How the elements are linked:
zume: fi>ramo, di>gupo, su>zani, na>mome
valu: fi>mepi, di>rigo, su>mome, na>gego
vifu: fi>zuza, di>dipa, su>take, na>katu
beme: fi>taku, di>mavu, su>nipi, na>zimu
zile: fi>lobi, di>seko, su>nusa, na>reve
kofa: fi>lipe, di>mute, su>reve, na>vopa
sure: fi>nemu, di>fozo, su>zuza, na>meka
gupo: fi>rile, di>nipi, su>zume, na>valu
gego: fi>nipi, di>botu, su>papo, na>dita
goge: fi>nusa, di>kasu, su>mepi, na>beme
lobi: fi>mavu, di>losu, su>botu, na>dafu
rigo: fi>goge, di>zimu, su>valu, na>botu
bome: fi>dita, di>taku, su>rile, na>goge
reve: fi>dafu, di>kofa, su>taku, na>tira
zuza: fi>gabu, di>sure, su>mute, na>fomi
nuno: fi>papo, di>daso, su>meka, na>rile
sego: fi>suli, di>katu, su>mupo, na>kiso
dipa: fi>sure, di>ramo, su>vifu, na>lova
dafu: fi>bika, di>lipe, su>zodu, na>seko
tira: fi>seko, di>vopa, su>kasu, na>nadi
zani: fi>dipa, di>zume, su>kiso, na>nemu
vopa: fi>pugu, di>suli, su>tira, na>take
mavu: fi>reve, di>nadi, su>beme, na>bika
gabu: fi>katu, di>nemu, su>bofi, na>vove
mute: fi>bofi, di>zuza, su>kofa, na>suli
katu: fi>fomi, di>lova, su>sego, na>zani
take: fi>mute, di>vifu, su>nadi, na>sego
tavu: fi>take, di>kiso, su>losu, na>bofi
pata: fi>valu, di>dita, su>fozo, na>daso
kasu: fi>zile, di>tira, su>goge, na>mavu
nusa: fi>botu, di>zile, su>daso, na>taku
nipi: fi>bome, di>beme, su>gupo, na>rigo
dita: fi>rigo, di>zodu, su>pata, na>nusa
lova: fi>meka, di>saka, su>katu, na>zume
meka: fi>sabo, di>nuno, su>fomi, na>ramo
daso: fi>gego, di>nusa, su>nuno, na>bome
mupo: fi>vopa, di>sego, su>bika, na>tavu
vove: fi>zani, di>sabo, su>ruta, na>sure
taku: fi>zodu, di>reve, su>bome, na>kasu
mome: fi>saka, di>valu, su>nemu, na>papo
zimu: fi>kasu, di>bika, su>rigo, na>lobi
papo: fi>gupo, di>gego, su>sabo, na>pata
saka: fi>nuno, di>mepi, su>lova, na>gupo
botu: fi>beme, di>lobi, su>gego, na>zodu
pugu: fi>tavu, di>ruta, su>seko, na>mute
rile: fi>pata, di>bome, su>ramo, na>mepi
ramo: fi>fozo, di>rile, su>dipa, na>saka
seko: fi>losu, di>pugu, su>zile, na>kofa
fomi: fi>vove, di>meka, su>suli, na>dipa
bofi: fi>sego, di>gabu, su>lipe, na>ruta
zodu: fi>zimu, di>dafu, su>dita, na>zile
suli: fi>ruta, di>fomi, su>vopa, na>vifu
nemu: fi>lova, di>mome, su>gabu, na>sabo
losu: fi>nadi, di>tavu, su>lobi, na>lipe
kiso: fi>vifu, di>zani, su>tavu, na>gabu
bika: fi>tira, di>mupo, su>zimu, na>losu
fozo: fi>mome, di>pata, su>sure, na>nuno
ruta: fi>kiso, di>vove, su>pugu, na>zuza
sabo: fi>zume, di>papo, su>vove, na>fozo
mepi: fi>daso, di>goge, su>saka, na>nipi
lipe: fi>mupo, di>bofi, su>dafu, na>pugu
nadi: fi>kofa, di>take, su>mavu, na>mupo

The rows follow the links: the fewer symbols apart two elements are, the more alike their rows tend to be.

Each row is also shifted at random along 4 hidden directions that mean nothing.

Name the element of each row.
[11, 7, -7, -18, -16, 16, -2, 13, 8, -14, -9, -23, 14, 9, 25, -3, -15, -10, -2, 22, -1, 3, -8, 20, -11, -26, -7, 6, -11, -14, 3, -1, 18]
element: gupo
[-39, -7, -7, 12, 16, 0, -4, -2, 2, 4, 5, 2, -11, -2, -11, -11, 6, 14, 8, -21, 4, 6, 9, -12, 6, -3, 11, 0, -5, 21, 8, 17, -21]
element: losu
[-8, 9, -3, -9, -2, -16, -13, 7, 22, -12, -1, 1, -2, 11, -5, -2, -11, -4, -7, 25, 6, 7, -13, -7, 0, -11, -6, -5, -11, -3, 8, -2, 7]
element: mepi
[21, -10, 0, 17, 4, -8, 9, -13, -11, 11, 9, -5, -10, -18, -7, 0, 5, 2, 4, -13, -8, -7, -9, 6, 12, -11, 11, 4, 20, 3, -6, -6, -10]
element: tavu
[14, -12, -18, 16, -6, -17, 9, -9, -12, 16, 1, 8, -24, -18, -21, 9, 10, -6, 14, -12, 10, 16, -18, -8, 16, -16, 16, -2, 33, 29, -4, -5, -6]
element: vifu
[22, 6, 12, -4, 16, 19, -11, 3, -9, -9, -5, -27, 4, -1, 7, -15, -17, 14, 9, -1, -6, -14, 8, 10, 6, -2, -1, 4, -9, -1, 3, -4, -11]
element: lobi
[20, -2, -16, 11, -10, 14, 13, -1, -14, 9, -10, -32, -17, -17, 15, -2, -16, -8, 20, 9, 4, 12, -14, 20, 5, -36, 7, 12, 24, 19, -4, -3, -4]
element: kiso
[1, 0, -1, 18, -2, -12, 20, -14, 3, 18, 13, 11, -16, -6, 14, 10, 4, -6, -12, 7, -2, 6, -1, 1, -2, 12, -3, 1, 14, -8, -7, 5, -5]
element: ruta
[-22, -4, -12, -1, -17, 7, 9, 4, -2, 2, -7, -1, 4, -6, 8, 5, 3, -13, 1, 1, 1, 7, -6, 10, -5, -12, 3, 4, 8, 3, -2, 0, 13]
element: sure
[-7, -2, 9, -13, 5, -12, -17, 4, 8, -11, 2, 21, 15, 15, -21, 1, 11, 7, -7, -9, -2, -8, 7, -17, 0, 23, -4, -10, -17, -6, 4, -4, 5]
element: dita
[-16, -2, -17, 4, -15, -33, 3, -2, 14, 4, 8, 20, -11, 0, -11, 14, 9, -13, -13, 12, 6, 14, -21, -10, 2, -10, 4, -5, 14, 0, -2, 0, 12]
element: lova
[-28, -5, -5, 0, -6, 18, 4, 2, -25, 7, -17, -9, -3, -12, -9, 1, 0, -2, 25, -12, 8, 8, 4, 5, 6, 0, 7, 2, 20, 27, -7, -11, -4]
element: gabu
[-57, 9, 14, -17, 9, -11, -21, 7, 11, -14, -1, 21, 12, 18, -23, -1, 1, 8, -7, 1, 3, -2, 13, -23, 0, 31, -10, -13, -19, -2, 6, -5, 1]
element: nipi
[-26, 0, 7, 6, 15, 14, 2, -3, 0, 3, 7, -1, 6, 2, 7, -11, 3, 13, -3, -15, -7, -10, 19, -1, -6, 12, -2, 2, -18, -8, 4, 19, -15]
element: tira
[11, 10, 10, -3, 18, 9, -9, 3, 6, -5, -3, -5, 2, 8, 6, -11, -9, 11, 2, 3, 1, -2, 17, -6, -4, 14, -8, 0, -16, 3, 6, 9, -13]
element: zimu
[-48, 8, 4, -9, 11, -12, -17, 7, 28, -19, 13, -17, 8, 13, 8, -13, -14, 5, -14, 21, -9, -15, -18, 4, 2, -25, -5, 1, -23, -28, 14, 2, 10]
element: goge
[-33, -5, 6, 3, 18, -14, -12, -5, 3, -4, 15, 8, -2, -1, -22, -8, 7, 17, -4, -17, -5, -13, 2, -13, 11, 5, 7, -5, -10, -2, 7, 6, -11]
element: reve
[18, 8, 11, 16, 16, 7, 10, -10, 5, 8, 9, -3, -9, 1, 20, -5, -6, 10, -9, 6, -5, -6, 13, 3, -8, 16, -9, 6, -6, -11, 0, 15, -19]
element: nadi
[10, -18, -14, 0, -24, 9, 10, 4, -22, 12, -14, 21, 9, -11, -17, 13, 27, -10, 12, -33, 6, 14, 7, -3, -3, 5, 11, -4, 13, 23, -6, 1, 10]
element: dipa
[-31, -10, -7, 11, 2, 3, 9, -8, -11, 8, 5, -10, -7, -12, 1, -2, 3, 2, 5, -13, -5, -6, -7, 8, 4, -15, 8, 2, 11, 4, -1, 1, -6]
element: mute
[2, 0, 9, 3, 16, 3, -9, -3, 0, -7, 7, -15, 0, 0, -2, -13, -10, 14, 2, -6, -6, -16, 2, 2, 5, -2, 2, 0, -7, -7, 4, 0, -12]
element: mavu
[5, 7, 6, -14, 2, -2, -15, 10, 5, -14, -9, 6, 8, 11, -9, -1, -5, 0, 0, 8, 5, 5, 6, -9, -1, 12, -7, -5, -11, 4, 3, -4, 3]
element: gego
[10, 1, -14, -13, -14, 6, -5, 13, 7, -10, -10, -6, 7, 8, 3, 0, -3, -8, 5, 3, 6, 11, -7, 3, -3, -24, 4, 1, -7, 4, 7, 3, 16]
element: rile
[41, -10, -26, 9, -21, -22, 13, -2, 4, 12, 4, 12, -12, -10, -7, 15, 14, -17, -1, 1, 4, 16, -27, -1, 5, -29, 12, -1, 20, 8, -3, 2, 14]
element: nemu

The symbols that take the first to the second take the third to the fourth, perhaps in another order. What is the fourth?
Answer with the element's name.
A [-9, -2, 0, -12, 5, -17, -20, 9, 11, -18, 0, 1, 3, 7, -23, -5, -2, 4, -2, 3, 3, -3, -12, -11, 10, -11, 3, -6, -6, 1, 8, -10, 7]
B [-34, 3, 10, 3, 16, 18, 4, -3, 3, 3, 5, -5, 1, 5, 17, -11, -3, 14, 0, -8, -5, -7, 21, 2, -9, 12, -6, 7, -17, -5, 6, 19, -16]
C [9, 3, 12, 13, 12, 3, 7, -10, -8, 7, 8, -18, -8, -12, 13, -3, -11, 3, -1, 6, -9, -16, -2, 16, 6, -3, -1, 5, 12, -12, -9, -7, -9]
D nemu

A [58, 8, 7, -4, 10, 24, -4, 6, -1, -8, -10, -34, 1, 4, 21, -16, -25, 7, 11, 15, 0, -2, 7, 13, -3, -12, -8, 7, -8, -1, 7, 5, -10]
B [10, 7, 14, 5, 20, -2, -6, -5, 6, -7, 13, -17, -2, 0, 7, -12, -13, 11, -6, 6, -10, -22, -2, 7, 4, -4, -2, 4, -9, -16, 2, -3, -10]
C [3, 4, 2, -5, 10, 0, -7, 4, 14, -6, 5, 4, 4, 16, 5, -7, -1, 7, -9, 4, -1, 0, 7, -7, -5, 1, -3, 1, -23, -9, 9, 14, -3]
D kasu

A [2, -4, -2, 9, 19, -18, -7, -8, 11, -7, 18, -11, -11, -4, -11, -11, -3, 12, -2, -5, -9, -17, -15, -3, 14, -25, 12, 1, -2, -7, 6, 0, -7]
B [-22, 3, 13, 11, 17, 4, 6, -11, -5, 11, 5, 17, -5, 4, 1, 1, 6, 11, -3, -10, 0, -1, 28, -14, -7, 43, -7, -3, -7, 2, -3, 11, -22]
C [-40, -6, 10, 5, 3, 24, 7, -4, -22, 8, -2, 2, 6, -6, 2, -1, 7, 7, 9, -26, -5, -8, 21, 6, -5, 21, 0, 2, 1, 5, -7, 1, -10]
D vifu

A [54, -8, -22, -11, -20, 4, -2, 12, 2, -6, -10, -9, 6, -1, -3, 1, 3, -13, 12, -2, 4, 11, -17, 10, 1, -38, 12, 2, 3, 9, 7, -1, 19]
B [31, -2, 9, 1, 15, 12, -5, -3, -9, -4, 1, -14, 3, -2, -3, -11, -5, 13, 8, -10, -7, -13, 7, 3, 4, 0, 2, 2, -5, -1, 2, 1, -12]
C [5, 3, 2, 7, -6, 6, 12, -7, -16, 12, -6, -6, -8, -12, 9, 6, -5, -6, 5, 8, 3, 5, 1, 9, 2, 4, 0, 4, 20, 7, -11, -9, -5]
D pata

A [-8, 7, 12, -17, -11, 16, 1, 12, 6, -4, -9, 23, 24, 20, 13, 7, 8, -5, -12, 3, 3, 4, 24, -5, -24, 35, -17, -5, -24, -11, 0, 8, 12]
B [24, 0, -1, -17, 0, 10, -15, 13, -5, -15, -14, -11, 14, 3, -15, -7, -5, 5, 14, -5, 4, 0, 2, -1, 4, -10, 3, -4, -7, 12, 6, -9, 6]
C [5, 15, 13, -12, -4, -2, -2, 4, 16, -7, 0, 15, 12, 19, 16, 7, 0, -5, -19, 23, 0, 5, 13, -6, -16, 26, -19, -3, -19, -19, 1, 5, 10]
D rigo

A [8, -5, -6, 6, 10, 17, 3, 1, -4, 2, 1, -17, -4, -3, 5, -14, -2, 10, 11, -16, -5, -4, 8, 6, 0, -15, 9, 5, -10, 6, 9, 16, -12]
B [-23, 5, 6, 12, 17, -1, 4, -11, -2, 4, 7, -14, -15, -4, 8, -8, -14, 7, 2, 8, -3, -5, -1, 2, 7, 0, -2, 7, 6, 0, 0, 0, -18]
C [7, 11, 11, -6, 16, 23, -11, 4, -1, -13, -6, -40, 3, 1, 18, -18, -31, 12, 10, 16, -5, -13, 3, 15, 4, -15, -8, 9, -10, -6, 6, -3, -10]
D bika

A [-36, 10, -7, -10, -7, -20, -9, 6, 32, -13, 8, -11, 1, 12, 15, -3, -16, -7, -16, 37, -3, 1, -26, 6, -3, -32, -6, 2, -11, -25, 9, -1, 17]
B [62, 4, -9, -15, -9, 13, -10, 15, -1, -13, -20, -16, 2, 3, -2, -5, -12, -5, 16, 7, 9, 12, -4, 4, -1, -20, 4, 2, 0, 16, 7, -4, 8]
C [33, -6, 3, 5, -15, -3, 16, -10, -10, 13, 3, 9, 4, -7, 8, 16, 11, -13, -11, 1, -7, -4, -5, 9, -6, 11, -4, 0, 16, -15, -17, -9, 12]
D nemu

A [12, 4, 6, 22, 17, -24, 9, -17, 12, 9, 22, 1, -22, -3, 5, -3, -5, 7, -14, 14, -5, -4, -10, -6, 9, 0, -1, 2, 6, -11, 1, 5, -18]
B [33, 6, -1, 4, 15, -7, -10, 1, 9, -9, 5, -26, -10, -1, -1, -15, -19, 10, 5, 13, 1, -4, -15, 0, 13, -26, 5, 3, -2, 3, 10, -1, -11]
C [42, 5, -1, -13, -14, 13, 0, 9, 4, -5, -10, 9, 14, 14, 11, 4, 2, -6, -1, 5, 3, 10, 11, 1, -16, 10, -11, -1, -11, -1, 3, 5, 12]
D meka

A [-24, 0, 3, -2, 20, -5, -17, 4, 4, -10, -1, 5, -4, 5, -22, -10, -2, 17, 7, -13, 5, 2, 8, -20, 9, 8, 3, -6, -10, 15, 10, 2, -17]
B [-31, 8, 7, -12, 10, 17, -8, 10, 10, -10, -5, 3, 13, 18, 8, -10, -3, 11, -2, -4, 1, 1, 25, -6, -15, 17, -9, 0, -30, -3, 10, 15, -5]
C [-25, -15, -14, -12, -13, -21, -10, 10, 4, -4, -2, 35, 7, 3, -38, 9, 27, -4, 0, -26, 8, 12, -4, -23, 2, 4, 13, -12, -4, 16, 5, 0, 14]
D fozo

A [-43, 1, 0, -17, -5, 2, -12, 14, 6, -9, -14, 24, 13, 18, -15, 1, 10, 0, 1, -5, 12, 16, 19, -20, -9, 26, -7, -9, -18, 11, 9, 6, 5]
B [12, -11, -15, -2, -13, -40, -5, 2, 20, 0, 13, 41, -1, 7, -31, 12, 26, -8, -15, -12, 4, 9, -14, -25, 4, 0, 11, -14, 1, 1, 5, 4, 15]
C [-14, 1, 0, -7, 9, -2, -9, 6, 18, -11, 5, -3, 6, 14, 1, -9, -5, 7, -9, 2, -2, -4, 2, -4, -5, -6, -1, -1, -23, -9, 13, 11, 1]
D rigo

A [-7, -3, 9, 6, 18, -3, -8, -4, 1, -4, 13, -4, -1, 0, -9, -9, 4, 14, -1, -14, -7, -15, 4, -5, 7, 0, 4, -2, -8, -5, 6, 4, -11]
B [50, -2, -5, 24, 16, -32, 7, -17, 12, 13, 24, -2, -30, -9, 0, 0, -3, 6, -10, 9, -4, -2, -21, -7, 15, -15, 6, 4, 14, -3, -2, 5, -17]
C [10, -4, 3, 13, -3, 14, 19, -10, -9, 16, 9, 3, -2, -8, 20, 5, 6, -1, -7, -8, -8, -7, 9, 12, -9, 9, -2, 6, 6, -10, -10, 8, -4]
D gabu

A [-25, -1, 4, 15, 18, -15, 0, -11, 1, 5, 10, -1, -19, -8, -9, -6, -4, 10, 3, -1, 0, -3, -3, -8, 14, 1, 5, 0, 8, 8, 1, 3, -20]
B [-12, 1, -1, 15, -1, -4, 16, -12, 4, 15, 13, -2, -13, -5, 21, 5, -1, -4, -9, 13, -5, 0, -6, 7, -5, 0, -4, 7, 9, -13, -4, 7, -6]
C [57, -2, -1, 12, 14, -41, -4, -9, 24, 6, 23, 35, -15, 7, -19, 4, 12, 9, -20, -1, 0, 4, -5, -29, 4, 16, 1, -9, -6, -6, 7, 13, -11]
D tira

A [-21, -9, 5, 6, -4, -5, 8, -9, -18, 16, -3, 31, -3, -9, -19, 17, 19, 0, 2, -19, 6, 5, 15, -12, 1, 42, 1, -9, 17, 16, -13, -9, -6]
B [-3, 7, 6, 7, -3, 5, 12, -7, -10, 9, -1, -10, -7, -11, 17, 7, -10, -7, 1, 19, -2, 0, -2, 12, 0, 3, -7, 4, 18, -2, -12, -10, -2]
C [5, -11, -9, 9, -16, -21, 11, -7, 2, 8, 10, 4, -7, -12, -3, 12, 9, -11, -7, 3, -5, -1, -26, 8, 6, -20, 9, 1, 18, -6, -7, -7, 15]
D vove

A [0, 1, 18, 16, 10, -11, 11, -19, -2, 14, 22, 6, -8, -7, 9, 8, 2, 2, -19, 5, -15, -19, 2, 8, 1, 20, -8, 3, 7, -23, -11, -2, -7]
B [6, -4, 0, 3, -10, 20, 8, -1, -28, 10, -16, -3, -1, -14, -2, 10, 0, -6, 18, -9, 4, 5, 7, 8, 2, 9, 0, 2, 19, 20, -13, -12, -2]
C [26, -3, -3, 10, -11, -11, 12, -10, -7, 10, 8, -1, -7, -14, 5, 12, 1, -14, -5, 10, -4, -6, -21, 13, 9, -12, 2, 3, 24, -9, -11, -15, 7]
D ramo

A [2, 2, -3, -11, -8, -9, -4, 9, 16, -6, -2, 18, 8, 13, -2, 5, 7, -7, -8, 9, 7, 10, 2, -11, -10, 9, -6, -5, -13, -2, 4, 6, 13]
B [-4, 9, 0, -12, -5, -12, -6, 7, 20, -7, 1, 14, 5, 14, 2, 3, -1, -4, -13, 17, 3, 7, 2, -12, -7, 11, -11, -5, -15, -10, 5, 4, 10]
C [8, 3, 15, 9, 9, 19, 7, -8, -17, 9, -2, -16, -4, -8, 12, -6, -9, 6, 5, 0, -4, -11, 14, 11, 0, 16, -5, 5, 6, -2, -7, -2, -13]
D pugu

A [-14, 10, 25, 5, 23, 3, -3, -7, 10, -6, 18, -15, 6, 8, 23, -10, -12, 11, -20, 14, -18, -28, 7, 11, -5, 12, -14, 6, -19, -36, 0, 4, -8]
B [23, 1, 8, 8, 12, 17, 7, -5, 1, 2, 8, -16, 4, -1, 20, -11, -7, 9, -1, -4, -12, -17, 9, 12, -7, -5, -2, 7, -11, -14, 2, 12, -8]
C [-5, -5, -12, -5, 7, 4, -15, 11, 4, -11, -10, 4, -2, 6, -23, -12, 5, 11, 18, -22, 11, 13, 7, -19, 6, -6, 12, -5, -15, 29, 14, 15, -10]
D zimu

